Below are the code and all the weights of a small trained network. Each question names an input and a target symbol and asks about switching units off, where a switched-off unit gives its printed mean instead of its output.

import numpy as np


def w(rows, s, z=0):
    codes = np.array(rows[::2]) - 128.0
    scale = np.full(codes.shape[1], s)
    scale[-1] = z or s
    return codes * scale


def f(y):
    return y / 2 * (1 + np.tanh(0.7978845608 * (y + 0.044715 * y**3)))


def softmax(a):
    e = np.exp(a - a.max(-1, keepdims=True))
    return e / e.sum(-1, keepdims=True)


def log_softmax(a):
    a = a - a.max(-1, keepdims=True)
    return a - np.log(np.exp(a).sum(-1, keepdims=True))


def net(x, mask):
    ids = ['αβγδεζηθλμξπτψω'.index(c) for c in x.split()]
    T = len(ids)
    res = E[ids] + P[:T]
    q, k, v = (res @ M[0].T for M in (Q, K, V))
    z = softmax(np.where(np.tri(T) > 0, q @ k.T / 2**0.5, -1e9)) @ v
    res = res + np.where(mask[0], z, O[0][:, -1]) @ O[0][:, :-1]
    y = f(res @ A[0][:, :-1].T + A[0][:, -1])
    res = res + np.where(mask[1:13], y, B[0][:, -1]) @ B[0][:, :-1]
    return log_softmax(res[-1] @ U[:, :-1].T + U[:, -1])


Q, K, V, O, A, B = {}, {}, {}, {}, {}, {}
E = w([
[165,104,129,140,120,106,145,110],'α',
[144,36,202,151,142,33,113,149],'β',
[193,198,139,180,104,143,77,157],'γ',
[207,247,127,126,93,197,86,124],'δ',
[100,56,179,94,145,69,69,99],'ε',
[182,129,132,213,128,78,178,155],'ζ',
[156,187,122,107,118,165,69,94],'η',
[138,139,141,126,132,106,83,97],'θ',
[104,157,159,66,135,144,2,85],'λ',
[187,204,95,211,126,121,175,127],'μ',
[218,120,130,182,86,146,148,172],'ξ',
[163,76,114,187,140,67,221,118],'π',
[185,117,98,140,124,122,210,76],'τ',
[176,98,126,156,120,107,152,115],'ψ',
[146,90,138,139,135,77,159,94],'ω',
],0.013)
P = w([
[195,136,166,82,140,107,203,111],'0',
[204,136,98,100,150,68,100,134],'1',
[188,142,101,111,88,67,118,141],'2',
[139,110,201,129,197,164,164,114],'3',
[135,86,152,172,109,151,139,53],'4',
[182,141,67,86,162,60,59,176],'5',
[156,121,76,141,61,60,73,100],'6',
[126,100,181,137,242,195,129,123],'7',
[120,87,138,168,67,165,91,35],'8',
[151,125,70,78,249,82,89,191],'9',
[77,158,161,108,65,132,205,157],'10',
[125,136,150,83,232,176,71,156],'11',
[119,141,98,124,63,99,65,89],'12',
],0.014)
Q[0] = w([
[115,114,96,170,9,94,95,59],'H1',
[99,107,174,180,144,192,134,90],'H1',
],0.015)
K[0] = w([
[69,144,155,143,3,112,148,104],'H1',
[164,120,24,103,89,59,81,146],'H1',
],0.016)
V[0] = w([
[138,89,90,237,104,80,203,161],'H1',
[157,252,74,186,130,158,108,124],'H1',
],0.011)
O[0] = w([
[132,130,103,21,226,211,147,161,2],'H1',
[114,177,86,53,113,4,128,139,105],'H1',
],0.013,0.0038)
A[0] = w([
[101,131,98,49,167,150,152,219,60],'N1',
[117,109,193,124,197,97,101,104,199],'N2',
[162,162,149,79,145,149,81,84,130],'N3',
[104,83,135,179,21,57,153,120,96],'N4',
[2,123,117,140,145,137,53,107,102],'N5',
[141,85,162,55,116,82,104,169,125],'N6',
[122,114,140,124,161,90,159,87,198],'N7',
[64,79,122,174,132,200,143,155,179],'N8',
[156,112,173,91,131,133,62,71,160],'N9',
[101,172,83,97,121,66,167,140,113],'N10',
[121,86,200,205,70,187,112,98,56],'N11',
[120,150,122,140,76,62,123,98,2],'N12',
],0.0087,0.0094)
B[0] = w([
[47,166,17,209,138,100,134,131,160],'N1',
[156,154,76,129,66,167,110,143,189],'N2',
[157,76,133,138,120,114,162,159,161],'N3',
[124,212,106,113,125,172,144,142,248],'N4',
[64,86,205,114,80,103,123,150,144],'N5',
[172,105,121,110,205,148,143,68,158],'N6',
[168,134,96,115,72,155,97,134,171],'N7',
[123,232,124,137,131,120,1,78,169],'N8',
[127,138,113,139,69,120,184,128,189],'N9',
[141,110,169,115,160,141,41,81,163],'N10',
[114,133,128,81,217,79,200,91,217],'N11',
[103,146,199,70,165,231,139,210,186],'N12',
],0.009,0.016)
U = w([
[165,85,162,140,113,168,126,140,123],'α',
[113,142,180,101,197,239,88,97,2],'β',
[186,105,205,53,172,26,144,107,125],'γ',
[121,160,190,44,196,145,87,145,8],'δ',
[69,122,176,192,191,78,131,31,134],'ε',
[51,103,107,112,196,128,180,153,121],'ζ',
[38,175,93,151,68,119,23,91,227],'η',
[167,118,56,243,1,21,145,74,113],'θ',
[73,199,143,138,128,107,197,121,58],'λ',
[72,160,89,102,168,20,117,95,58],'μ',
[133,99,130,102,169,101,174,144,124],'ξ',
[30,144,103,146,165,209,78,136,32],'π',
[243,175,101,122,140,146,159,87,240],'τ',
[155,101,144,122,140,172,132,132,94],'ψ',
[151,100,156,150,121,214,91,125,89],'ω',
],0.0042,0.0068)

Each question gives the input, a string of symbols that net reads in full, and the target symbol t.
The units are the heads (2 rows each of Q, K, V and O) and the neurons (one row each of A and B). Each row of codes is followed by its name. A weight is (code - 128) times the scale printed after its matrix; where a second scale follows, it is the last column's (O, A, B and U).
mask holds one flag per unit, heads first, then neurons. A switched-off unit (its flag False) gives its mean, the last column of its rows in O or B, instead of its output. The means were averaged over made-up inputs and are rounded, as every weight is.
A unit's drop is (log p(t) with every unit on - log p(t) with that unit switched off) / (log p(t) with every unit on - log p(t) with every unit switched off).
The circuit of an input: a set's keep is (log p(t) with only the set's units on - log p(t) with every unit switched off) / (log p(t) with every unit on - log p(t) with every unit switched off). Starting from the 12 units with the biggest drops (on a tie, the unit counted first), units are removed one at a time, each time the one whose removal leaves the highest keep (on an exact tie, the one counted first), for as long as the keep stays at least 0.8.
circuit, biggest first: the units of the circuit, biggest drop first
k most important neurons: the k neurons with the biggest drops, biggest first
input γ ε λ θ ε, target λ: 3 most important neurons -> N4, N11, N12
input γ ζ ω γ η ψ η λ ξ η ε τ θ, target ε: circuit, biggest first -> H1, N11, N4, N12
input μ μ μ η, target μ: circuit, biggest first -> H1, N1
input ε λ λ θ ε η λ ε, target η: circuit, biggest first -> H1, N11
input ζ μ η θ ζ π ε ζ λ θ ε λ λ, target ε: circuit, biggest first -> H1, N11, N4
input ω μ ζ π, target μ: 3 most important neurons -> N1, N12, N4
input δ ζ η η ω μ γ θ, target μ: 2 most important neurons -> N1, N12
input ε ε β η ω ψ λ θ π, target λ: circuit, biggest first -> H1, N4, N12, N11
input η ε μ ε η λ λ ε θ ω, target ε: circuit, biggest first -> H1, N11
input λ γ ξ θ λ ω, target θ: circuit, biggest first -> N12, H1
input τ θ ξ η ε ε η δ, target ε: circuit, biggest first -> H1, N11, N4
input ε π ε γ ε γ λ ω λ λ α β, target λ: circuit, biggest first -> H1, N4, N11, N12
input η λ λ ε ε δ ε, target ε: circuit, biggest first -> H1, N11, N12
input ω η λ θ ξ θ, target θ: 2 most important neurons -> N12, N11
input ω ε τ ε ε ω λ λ γ θ, target λ: 2 most important neurons -> N4, N12
input γ λ λ λ δ, target λ: 3 most important neurons -> N4, N12, N11
input ξ ε θ ω π λ λ ε λ, target λ: most important neuron -> N11
input λ μ ζ, target λ: 2 most important neurons -> N4, N12
input ξ η π μ λ δ ε μ η μ λ τ ξ, target λ: 3 most important neurons -> N4, N11, N12
input ε λ γ β, target λ: 3 most important neurons -> N4, N12, N11
